[381 -126 -52 -34 112 430 -23 129 -88 -383 277 -707 791 -56 118 -52 -93 172 105]	(42) (236)
[76 -80 36 33 87 -371 -30 9 66 -15 -280 431 28 -1 3 16 -349 -68 370]	(42) (236)
[19 -33 13 0 35 -141 -71 150 70 -151 -343 350 -24 -10 -20 62 -312 -119 459]	(45) (241)
[141 -9 1 -53 122 -415 -21 -112 15 -69 -320 526 325 -31 12 -153 -534 -87 621]	(42) (227)
[30 17 -28 -30 -6 -114 -4 46 -54 69 -57 296 -167 68 -47 -54 -116 -49 114]	(45) (239)
[-10 -7 103 49 2 -25 -54 41 -67 46 20 213 -247 22 10 54 -53 -43 -49]	(45) (235)
[-186 7 67 -68 -30 -319 -32 -48 0 106 -184 549 -642 -3 -84 24 -83 -72 -55]	(45) (235)
[0 -55 17 -158 84 -88 -42 72 -44 -36 -66 134 -203 -2 -7 32 -73 -67 81]	(45) (235)
[-27 27 19 7 35 47 -20 -8 -26 -145 -41 -39 -65 12 -18 -21 -67 -20 45]	(45) (235)
[-108 -8 -213 71 38 -368 137 131 -26 42 -173 242 45 -47 -19 8 -307 -27 182]	(42) (238)
[-83 25 35 61 88 -276 58 14 26 187 -70 182 -100 -104 -69 45 -171 -18 58]	(42) (238)
[132 -19 53 29 35 -124 -190 303 46 -252 -155 -205 153 138 -34 57 -91 76 331]	(45) (239)
[-68 5 38 62 113 -381 -5 44 80 184 -134 285 -154 10 -85 -10 -228 -73 179]	(42) (238)
[73 -62 149 32 68 -210 -23 8 -19 8 61 21 90 -75 15 -12 -149 37 -3]	(42) (227)
[31 4 40 95 43 -94 19 33 18 -93 -176 205 -148 -16 -126 111 -159 -57 255]	(45) (239)
[-19 -20 5 29 36 75 4 28 -30 -85 -125 150 -395 -27 8 34 -41 -107 205]	(45) (235)
[-21 -69 -5 1 6 -67 -84 6 -9 -87 -146 49 -66 -9 3 64 -344 -85 46]	(45) (235)
[85 -152 -66 -13 22 -94 72 31 19 -185 116 -272 244 -41 55 -11 -117 69 80]	(42) (236)
[80 -57 -1 -64 276 -184 -31 140 85 11 -227 162 -231 46 -101 15 -267 -64 458]	(45) (239)

[-3 48 -87 -19 -33 14 -36 -23 -58 -39 -1 69 215 -38 79 -117 38 220 -75]	(97) [38]
[4 78 -124 76 42 4 -79 -41 -37 -26 55 24 387 -31 -66 56 -19 -234 -40]	(95) [34]
[14 12 -86 59 32 22 69 -83 -8 88 16 -143 220 -14 -81 179 -36 -184 -17]	(95) [34]
[46 53 -74 23 34 14 -16 -22 -143 129 -28 79 -27 -62 -63 -2 59 -260 -19]	(95) [34]
[-1 5 11 -67 97 -19 -55 23 -149 -36 -17 50 287 -30 -22 -151 27 76 -37]	(97) [41]
[-7 44 -44 53 28 70 -15 -37 19 -11 -47 3 -80 -5 -59 160 -24 -238 0]	(95) [34]
[-16 22 -25 11 -22 21 -81 -32 -63 13 -42 42 -38 -21 -44 8 -13 -168 -27]	(95) [40]
[41 30 -64 -7 21 39 -75 -37 -51 3 -65 51 -43 -26 -48 25 25 -173 -65]	(95) [40]
[-28 23 -40 -77 9 30 -51 12 -13 -76 -43 64 205 -51 47 -137 3 212 -10]	(97) [38]
[-31 -19 -74 47 -79 18 -18 -59 -124 0 14 39 256 -41 -78 10 10 -279 -23]	(95) [34]
[33 49 -96 38 -22 43 17 -15 78 -16 -14 68 223 -23 -15 -5 -12 -152 -44]	(95) [34]
[40 37 -100 13 25 2 -32 -10 96 2 48 -9 143 30 -47 2 51 -195 -40]	(95) [34]
[30 34 28 -33 93 67 -84 -13 -147 243 15 -40 -8 -59 -123 -11 37 -364 -14]	(95) [40]
[14 50 8 -54 20 41 -141 33 -98 47 -48 54 45 -6 -45 -83 43 -231 -64]	(95) [40]
[-28 -37 0 -43 -11 96 15 39 11 -99 -57 55 196 -40 9 -164 78 186 -93]	(97) [41]
[-5 23 -79 -83 8 18 -87 16 -56 -50 56 -9 423 -26 18 -127 9 92 -81]	(97) [41]
[0 76 -111 3 -53 6 -29 59 134 -322 -43 174 118 54 179 -218 6 304 -71]	(97) [38]
[-39 56 -80 -82 -26 46 -48 -6 45 -140 -64 -13 228 -31 74 -13 45 391 -74]	(97) [38]
[20 -31 -91 -90 13 41 -29 -8 113 -161 -94 91 27 3 47 -136 2 164 -48]	(97) [41]
[5 18 -47 29 49 12 29 -31 51 76 -19 -6 -75 -25 -109 36 -2 -248 40]	(95) [34]
[24 66 -116 36 -50 21 40 23 106 -94 -100 131 -162 -17 -59 63 43 -105 -33]	(95) [34]
[10 -33 -75 -125 -47 30 -28 7 73 -83 56 -19 176 13 20 -128 9 156 -30]	(97) [41]
[31 -50 -28 -72 22 21 -64 -20 79 -142 7 32 103 25 23 -173 116 110 -59]	(97) [41]
[8 53 -22 -79 -32 16 -26 25 -65 -95 -3 138 264 -20 58 -187 54 49 -40]	(97) [41]
[47 25 37 -50 34 67 -40 -23 -198 172 -26 28 90 -68 -88 -2 49 -255 37]	(95) [40]
[20 44 -33 -2 -49 16 -61 -34 -115 49 -45 85 3 -2 -68 4 44 -285 -27]	(95) [40]
[-48 -32 -36 -93 -26 46 -28 -41 43 -169 22 46 155 1 -10 -83 -50 143 -82]	(97) [41]
[16 -7 -126 -59 -21 -28 -5 -1 75 -99 -28 137 189 -8 56 -273 44 96 -68]	(97) [41]
[11 13 -67 -71 -54 34 -49 -25 242 -255 -82 24 98 3 67 -59 -37 317 -106]	(97) [41]
[-57 48 -50 -98 45 31 -29 20 37 -64 -21 -21 17 32 -33 -51 39 126 -52]	(97) [38]
[-39 76 -26 -57 -56 84 -53 -30 210 6 7 -118 -124 -71 -116 142 -77 -277 -64]	(95) [40]
[-58 33 -147 -11 -54 51 -3 35 90 -145 -34 52 29 -66 79 -74 45 264 -30]	(97) [38]
[26 23 -10 -100 19 75 -50 -2 6 -107 24 84 261 -37 -4 -187 39 81 -44]	(97) [41]
[-19 32 -94 25 -36 -9 -50 -11 -8 -75 -74 128 -96 -31 62 -52 -13 -131 59]	(95) [40]

[-76 -137 -3 35 -12 100 -29 -18 56 -58 -80 -13 0 -50 108 76 -70 -169 142]	<25> <49>
[56 53 15 -37 -100 -150 -113 269 -21 -74 -126 -353 182 -22 194 70 109 186 -5]	<17> <63>
[-160 37 115 31 -110 -238 32 11 80 78 75 -86 18 -43 7 17 -6 -79 154]	<17> <74>
[-49 -73 23 124 -5 -228 29 11 51 55 39 -59 46 24 -26 -27 75 24 160]	<17> <74>
[-69 -21 -15 20 10 -86 63 -176 54 -13 30 45 -100 -33 -15 44 -79 -229 175]	<25> <49>
[0 -26 -74 14 29 -88 -28 -75 85 -9 23 200 68 -41 29 -45 -17 165 29]	<23> <77>
[18 35 -6 -49 -11 -16 9 48 -28 -17 -1 -117 7 27 161 81 36 72 -26]	<17> <53>
[-10 30 56 -27 -69 28 20 174 36 -87 -141 -332 79 -7 96 65 27 242 -24]	<17> <53>
[-3 -2 50 -50 -32 -136 27 0 56 -20 12 86 -56 1 144 -7 -11 20 26]	<17> <53>
[-98 53 -8 51 -46 8 14 -100 -52 47 23 -212 -22 -18 -47 100 -16 -30 42]	<22> <69>
[-48 37 2 67 -14 -155 92 -303 -20 45 177 179 -75 -14 -92 -10 -16 -323 251]	<22> <59>
[41 -55 10 90 -3 -79 23 52 66 -85 -27 -135 119 -77 -61 -42 58 -66 165]	<25> <46>
[-61 -106 -37 72 -57 -189 -12 -131 84 21 46 205 -101 -186 27 -56 -19 -150 156]	<25> <79>
[31 -63 -112 64 -62 -11 -7 -20 56 65 -18 124 67 -21 -64 -51 -24 104 -21]	<23> <77>
[0 -53 -126 7 81 23 66 -55 66 -36 -38 288 -37 -91 120 5 -105 123 -52]	<23> <62>
[-60 -67 13 36 -29 3 -7 -52 29 -27 -54 -90 51 -13 1 6 41 -104 159]	<25> <49>
[-16 -71 24 -18 -17 -47 -80 103 -44 -90 -93 -241 121 33 28 -1 72 -12 80]	<25> <49>
[-43 -32 -23 18 -16 -135 47 -64 -1 -66 -13 -65 112 -39 165 -5 58 3 167]	<25> <49>
[-46 -55 -23 56 -24 -137 -8 -38 76 -20 -20 -77 63 -37 14 35 18 -58 152]	<25> <49>
[-79 24 -63 -61 -65 127 -42 18 -81 -79 -132 -348 5 14 127 99 -3 102 -124]	<22> <69>
[-23 -51 -100 -47 -47 198 -64 121 -4 -439 -165 -211 55 -113 124 -19 22 110 -15]	<25> <46>
[-51 -111 -14 -26 -22 27 -15 -14 52 -57 -104 -170 38 57 145 -20 -4 -54 51]	<25> <49>
[-69 -48 -96 -13 10 -14 -35 -132 23 -27 -83 133 32 -18 -47 -71 16 54 9]	<23> <68>
[44 -8 -167 31 31 -44 -50 -16 13 50 8 203 107 24 -64 -52 24 142 -9]	<23> <68>
[67 -27 -114 137 29 -111 38 -103 104 73 132 179 156 26 -126 -67 29 131 75]	<23> <77>
[33 15 -88 48 -26 -39 -62 -65 23 17 32 102 56 -73 -28 -35 8 82 -26]	<23> <68>
[21 20 -104 31 -16 26 -68 -45 -27 -2 30 93 21 -72 -55 -30 35 88 -16]	<23> <68>
[39 41 -40 -42 35 -11 34 57 -116 0 -61 -202 -28 16 4 28 6 41 -90]	<22> <59>
[-60 -102 -10 -18 -29 164 -60 89 -3 -63 -141 -181 34 12 47 58 -18 40 -32]	<25> <46>
[107 3 -253 -30 64 29 -129 139 -13 12 -79 -43 74 -18 73 54 24 263 -203]	<23> <62>
[52 -35 -182 18 12 46 -69 70 62 65 -55 97 35 -60 39 33 -11 214 -130]	<23> <68>
[-21 -10 -73 -13 6 -34 -50 -44 -1 -5 -23 85 -49 -52 -3 -31 47 3 26]	<23> <68>
[-63 -8 146 -1 -37 -118 66 16 51 -19 36 -96 66 62 13 -4 43 106 80]	<17> <53>
[-3 -4 -90 15 3 7 -25 -38 33 31 56 173 35 -26 -50 -79 -22 90 -35]	<23> <77>
[-37 39 -20 4 -115 77 -33 -17 -131 -39 -18 -254 -32 -10 -49 144 -27 -53 -25]	<22> <69>
[-111 -62 -32 5 -18 -73 27 -120 23 -35 7 38 -9 -31 60 30 -3 -78 145]	<25> <79>
[-8 42 -42 35 -56 57 0 -72 -115 7 -38 -368 47 106 -33 170 2 19 -43]	<22> <65>
[-160 -41 -1 -35 -63 -89 2 -187 56 1 23 113 -33 79 136 104 -19 -152 215]	<25> <49>
[-4 43 35 52 -42 -232 104 -102 -2 65 106 14 -49 -39 131 130 -36 -61 158]	<17> <74>
[74 14 -115 62 111 -68 -13 -78 -17 55 54 319 27 41 6 9 -6 12 33]	<23> <62>
[-21 -27 -100 81 36 -25 -32 -100 100 38 53 195 117 -30 -74 -20 4 84 31]	<23> <68>
[-66 26 152 -1 -5 -176 81 -60 25 10 44 -43 9 11 80 6 6 92 100]	<17> <53>
[-32 9 -33 75 -96 22 -43 -14 -32 59 -69 -389 79 15 -64 67 -10 21 -16]	<22> <69>
[-48 6 61 4 -59 39 46 -147 -87 59 43 -114 -74 19 -34 68 -67 -160 70]	<22> <59>
[-73 -69 3 -54 8 14 -26 -2 -7 -118 -71 15 -88 -55 159 28 8 -173 95]	<25> <79>
[25 -25 21 66 22 -69 54 11 66 -30 2 -32 40 -157 -11 -60 34 -83 197]	<25> <49>
[-50 31 -8 102 -63 -103 33 -252 -48 55 117 -90 21 16 -108 99 -7 -230 188]	<22> <59>
[11 22 56 -44 -13 -58 38 120 -2 5 -35 -90 -66 23 119 54 -105 52 -30]	<17> <53>
[-125 -84 91 54 -49 -211 14 -167 23 -13 89 125 -78 -107 -12 -21 6 -355 349]	<25> <79>
[28 8 -12 -60 58 -91 -22 90 24 -17 -72 -158 32 54 168 62 -17 219 -74]	<17> <74>
[57 -16 44 26 -47 -201 28 62 53 -85 -47 -210 122 -55 42 -26 57 127 165]	<17> <63>
[-41 79 -87 2 -158 -50 21 -149 -50 43 49 -145 -10 -21 -41 71 -54 -114 50]	<22> <59>
[-6 21 -49 108 -106 -162 22 -30 -12 101 15 -221 109 98 -27 97 19 18 103]	<22> <65>
[43 -13 59 -74 -90 -146 -45 141 -12 38 -10 -212 32 2 174 93 32 49 66]	<17> <74>
[6 -11 32 47 -46 -229 67 -74 119 14 84 -55 178 -55 -14 -9 6 9 185]	<17> <63>
[78 -43 -173 -49 72 133 -39 122 49 -106 -116 130 -22 -5 91 -28 -10 166 -190]	<23> <62>
[37 79 -21 16 -12 -23 -16 24 -123 -47 0 -289 96 11 -50 -26 69 62 -10]	<22> <59>
[-38 25 -10 78 -79 -40 -19 -115 -7 93 73 -158 83 120 -124 54 -9 12 56]	<22> <65>
[66 7 -181 29 14 -143 -76 -7 50 24 -28 36 163 -11 -57 -111 95 167 -7]	<23> <68>

[-52 -150 -84 6 8 -77 -13 -8 72 31 -55 -79 135 136 -169 4 -123 -3 32]	<254> <440>
[14 27 60 27 -10 -45 -23 19 99 -108 -33 57 -77 -172 153 27 -75 24 78]	<252> <447>
[103 -170 -43 98 2 -5 13 10 -19 126 96 18 176 180 -224 100 -89 -146 -48]	<254> <448>
[29 9 58 184 -38 -50 45 49 252 107 -85 135 -78 -26 -12 183 -150 46 113]	<252> <447>
[11 -89 -50 -16 -24 -23 -4 -21 -50 81 -2 -68 118 198 -205 28 -16 -37 -66]	<254> <440>
[-112 87 -103 -224 75 -5 -87 -37 -4 -9 -102 67 14 -91 50 -6 -173 -87 35]	<253> <443>
[321 -141 -30 -20 26 51 -24 -75 -58 85 17 54 49 86 24 141 108 -184 -48]	<253> <443>
[23 -23 -15 -40 74 -6 -106 -68 -7 3 54 34 -53 -125 139 71 -20 -136 38]	<252> <450>
[231 -46 84 161 -49 41 56 -41 15 111 39 156 -139 -17 55 232 73 -29 -13]	<252> <450>
[204 -78 68 16 55 20 -29 -91 -13 15 34 92 -60 -68 139 139 62 -111 12]	<252> <447>
[-130 -56 -53 39 21 17 54 -46 -87 58 50 47 -50 -83 -19 31 3 98 -11]	<251> <454>
[-113 -52 -21 3 69 4 27 -100 -179 -17 90 2 -61 -83 23 -47 75 35 -29]	<251> <439>
[35 -99 -35 -5 -48 -84 -12 29 35 113 -94 -64 16 135 -86 35 24 67 -10]	<254> <448>
[253 -139 80 105 -42 -14 -1 6 88 58 33 -12 -84 -86 164 106 127 -28 -10]	<252> <447>
[260 -170 58 123 20 68 23 -71 -2 65 160 106 69 127 -14 129 23 -156 -15]	<252> <447>
[180 -116 19 2 64 57 -4 -100 -24 62 86 36 43 -21 -11 148 2 -134 -42]	<252> <450>
[-148 -67 -93 -105 79 0 6 -32 -208 -17 129 32 -79 -226 92 -21 49 23 -46]	<251> <454>
[-20 -76 -42 -38 -48 -12 -10 44 5 48 1 -85 26 88 -82 -5 -8 40 -7]	<254> <440>
[213 19 56 -41 4 -16 14 -54 1 17 -32 53 -88 -57 146 124 137 -71 22]	<253> <443>
[208 -72 32 72 17 3 26 -15 62 126 2 63 -82 -31 86 154 86 -102 -19]	<253> <443>
[-26 -34 -79 -95 95 1 -19 -108 -155 -22 66 64 44 -23 -25 3 -68 -81 -23]	<251> <439>
[6 -66 -16 -42 16 28 4 -28 -105 70 64 71 -72 -4 -32 46 74 -30 -67]	<251> <439>
[333 -52 43 30 -54 83 -22 8 0 48 12 55 -17 61 49 112 136 -110 -23]	<253> <457>
[140 -18 28 34 75 23 -10 -70 34 31 38 115 5 -81 85 85 -30 -166 20]	<252> <447>
[132 -112 126 100 18 -145 28 25 178 60 -8 -97 -106 -110 227 58 192 1 -42]	<252> <447>
[5 -166 -43 46 16 -24 30 -63 -184 112 106 -63 -92 -3 12 59 174 48 -143]	<251> <454>
[61 -145 16 78 -44 -34 25 10 26 105 14 -74 67 133 -64 80 27 -25 -57]	<254> <448>
[233 -168 24 -135 3 62 -79 -107 -144 -14 -58 -66 38 8 143 63 255 -134 -63]	<253> <457>
[59 -76 49 55 -1 -52 18 -96 13 43 1 53 -37 -72 74 68 48 28 10]	<252> <450>
[-135 6 -24 -84 -28 -128 -6 -61 -66 50 -47 -124 119 78 -68 -55 9 -11 -70]	<254> <440>
[-25 -97 -3 -110 -71 -144 -22 57 86 109 -61 -90 -37 146 -77 24 11 85 -58]	<254> <440>
[108 -37 -39 -130 162 79 -58 -168 -72 -70 119 99 110 0 19 37 -123 -239 5]	<252> <450>
[166 -68 -1 -33 47 -50 -5 -84 -43 32 38 74 -6 -95 124 74 36 -102 6]	<252> <450>
[327 -119 63 49 -37 -9 8 -45 -7 114 -5 73 -94 2 49 186 218 -35 -4]	<253> <443>
[201 -130 46 -19 6 54 -37 -44 3 47 -26 90 59 11 44 103 -21 -176 18]	<253> <457>
[172 -84 -25 98 2 19 -19 -11 46 53 54 105 -15 -20 54 109 21 -59 21]	<253> <457>
